Below is a small trained network, with its code and all its weights. Each question gives an input and a class and asks what happens when units are switched off, that is, made to give their printed mean instead of their output.

import numpy as np


def w(rows, s, z=0):
    codes = np.array(rows[::2]) - 128.0
    scale = np.full(codes.shape[1], s)
    scale[-1] = z or s
    return codes * scale


def norm(h):
    return h / np.sqrt((h * h).mean(-1, keepdims=True) + 1e-5)


def f(y):
    return y / 2 * (1 + np.tanh(0.7978845608 * (y + 0.044715 * y**3)))


def log_softmax(a):
    a = a - a.max(-1, keepdims=True)
    return a - np.log(np.exp(a).sum(-1, keepdims=True))


def net(x, mask):
    res = np.array(x, float).reshape(1, 3) / 4 @ E
    u = 0
    for l in range(4):
        y = f(norm(res) @ A[l][:, :-1].T + A[l][:, -1])
        res = res + np.where(mask[u : u + 5], y, B[l][:, -1]) @ B[l][:, :-1]
        u += 5
    return log_softmax(norm(res)[-1] @ U[:, :-1].T + U[:, -1])


A, B = {}, {}
E = w([
[209,155,164,23,18,188,126],'x0',
[119,6,69,57,121,236,89],'x1',
[63,164,248,169,89,232,182],'x2',
],0.0017)
A[0] = w([
[178,191,95,170,183,77,163,26],'0.n0',
[252,221,136,44,51,67,185,3],'0.n1',
[209,226,96,107,171,34,136,111],'0.n2',
[58,95,135,122,101,181,128,186],'0.n3',
[220,109,83,18,12,187,160,5],'0.n4',
],0.0035,0.0031)
B[0] = w([
[168,92,124,135,80,227,117,119],'0.n0',
[178,182,4,11,193,157,123,167],'0.n1',
[201,154,179,225,191,250,99,224],'0.n2',
[184,178,175,222,131,121,35,253],'0.n3',
[202,102,246,229,123,75,181,213],'0.n4',
],0.0033,0.0016)
A[1] = w([
[106,231,139,28,38,120,209,23],'1.n0',
[111,202,146,120,105,121,212,141],'1.n1',
[142,182,201,138,103,151,186,156],'1.n2',
[184,86,129,2,50,87,168,2],'1.n3',
[80,139,173,166,114,158,181,19],'1.n4',
],0.0044,0.0024)
B[1] = w([
[69,80,98,177,189,176,6,139],'1.n0',
[70,86,74,63,160,162,104,169],'1.n1',
[87,112,105,59,157,122,102,254],'1.n2',
[147,118,76,234,114,87,181,145],'1.n3',
[197,155,89,133,163,163,255,145],'1.n4',
],0.0045,0.0021)
A[2] = w([
[85,144,111,206,165,222,136,35],'2.n0',
[128,81,199,117,91,204,150,66],'2.n1',
[30,110,44,119,176,47,254,92],'2.n2',
[82,175,118,190,146,216,87,49],'2.n3',
[131,95,123,113,133,171,187,4],'2.n4',
],0.0043,0.0015)
B[2] = w([
[253,36,108,149,47,45,117,247],'2.n0',
[150,219,51,114,153,95,162,180],'2.n1',
[179,225,163,7,100,229,116,199],'2.n2',
[175,42,123,202,91,62,138,254],'2.n3',
[217,176,132,118,184,82,174,72],'2.n4',
],0.0044,0.0014)
A[3] = w([
[195,164,70,74,191,119,142,2],'3.n0',
[101,187,100,199,199,111,136,98],'3.n1',
[36,85,123,124,102,86,73,26],'3.n2',
[145,254,133,77,103,165,168,120],'3.n3',
[158,142,112,217,84,57,148,127],'3.n4',
],0.0061,0.0016)
B[3] = w([
[84,175,221,116,86,163,232,156],'3.n0',
[163,75,131,119,40,114,166,138],'3.n1',
[85,203,129,77,167,158,161,165],'3.n2',
[205,195,236,103,114,217,255,223],'3.n3',
[131,55,81,170,82,63,87,252],'3.n4',
],0.0058,0.0037)
U = w([
[226,23,55,244,26,27,48,255],'0',
[230,241,249,71,66,248,254,222],'1',
[20,205,53,13,253,220,15,2],'2',
],0.0073,0.0019)

Each question gives the input, the list of numbers given to net, and the class t.
The units are the neurons (one row each of A and B). Each row of codes is followed by its name. A weight is (code - 128) times the scale printed after its matrix; where a second scale follows, it is the last column's (A, B and U).
mask holds one flag per neuron, layer by layer. A switched-off neuron (its flag False) gives its mean, the last column of its row in B, instead of its output. The means were averaged over made-up inputs and are rounded, as every weight is.
A unit's drop is (log p(t) with every unit on - log p(t) with that unit switched off) / (log p(t) with every unit on - log p(t) with every unit switched off).
top k neurons: the k neurons with the biggest drops, biggest first
drop when u is switched off: that unit's drop, to one decimal
input [1,-5,-8], class 1: top 3 neurons	(0.n1; 1.n0; 3.n0)
input [1,0,4], class 2: top 3 neurons	(0.n2; 1.n2; 0.n4)
input [-8,-3,1], class 1: top 4 neurons	(1.n0; 0.n3; 2.n2; 0.n2)
input [5,-5,8], class 2: top neuron	(1.n0)
input [-4,4,-6], class 2: top 2 neurons	(1.n4; 3.n3)
input [0,-7,-1], class 0: top 2 neurons	(0.n2; 2.n2)
input [-7,-3,2], class 1: top 3 neurons	(2.n2; 1.n0; 0.n3)
input [1,4,0], class 0: top 2 neurons	(0.n4; 1.n1)
input [-5,4,-1], class 2: top 2 neurons	(0.n2; 1.n4)
input [0,7,4], class 0: top 3 neurons	(0.n3; 2.n2; 0.n1)
input [3,7,-1], class 0: top 2 neurons	(0.n2; 2.n2)
input [7,3,-1], class 0: top 3 neurons	(1.n3; 0.n2; 2.n2)
input [-4,1,5], class 0: top 2 neurons	(0.n3; 2.n0)
input [-5,3,6], class 0: top neuron	(0.n3)
input [5,-6,8], class 2: drop when 1.n2 is switched off	0.1
input [-3,4,2], class 0: drop when 3.n4 is switched off	0.0
input [2,-6,3], class 2: drop when 1.n0 is switched off	0.5
input [-1,-4,0], class 0: drop when 0.n2 is switched off	5.6
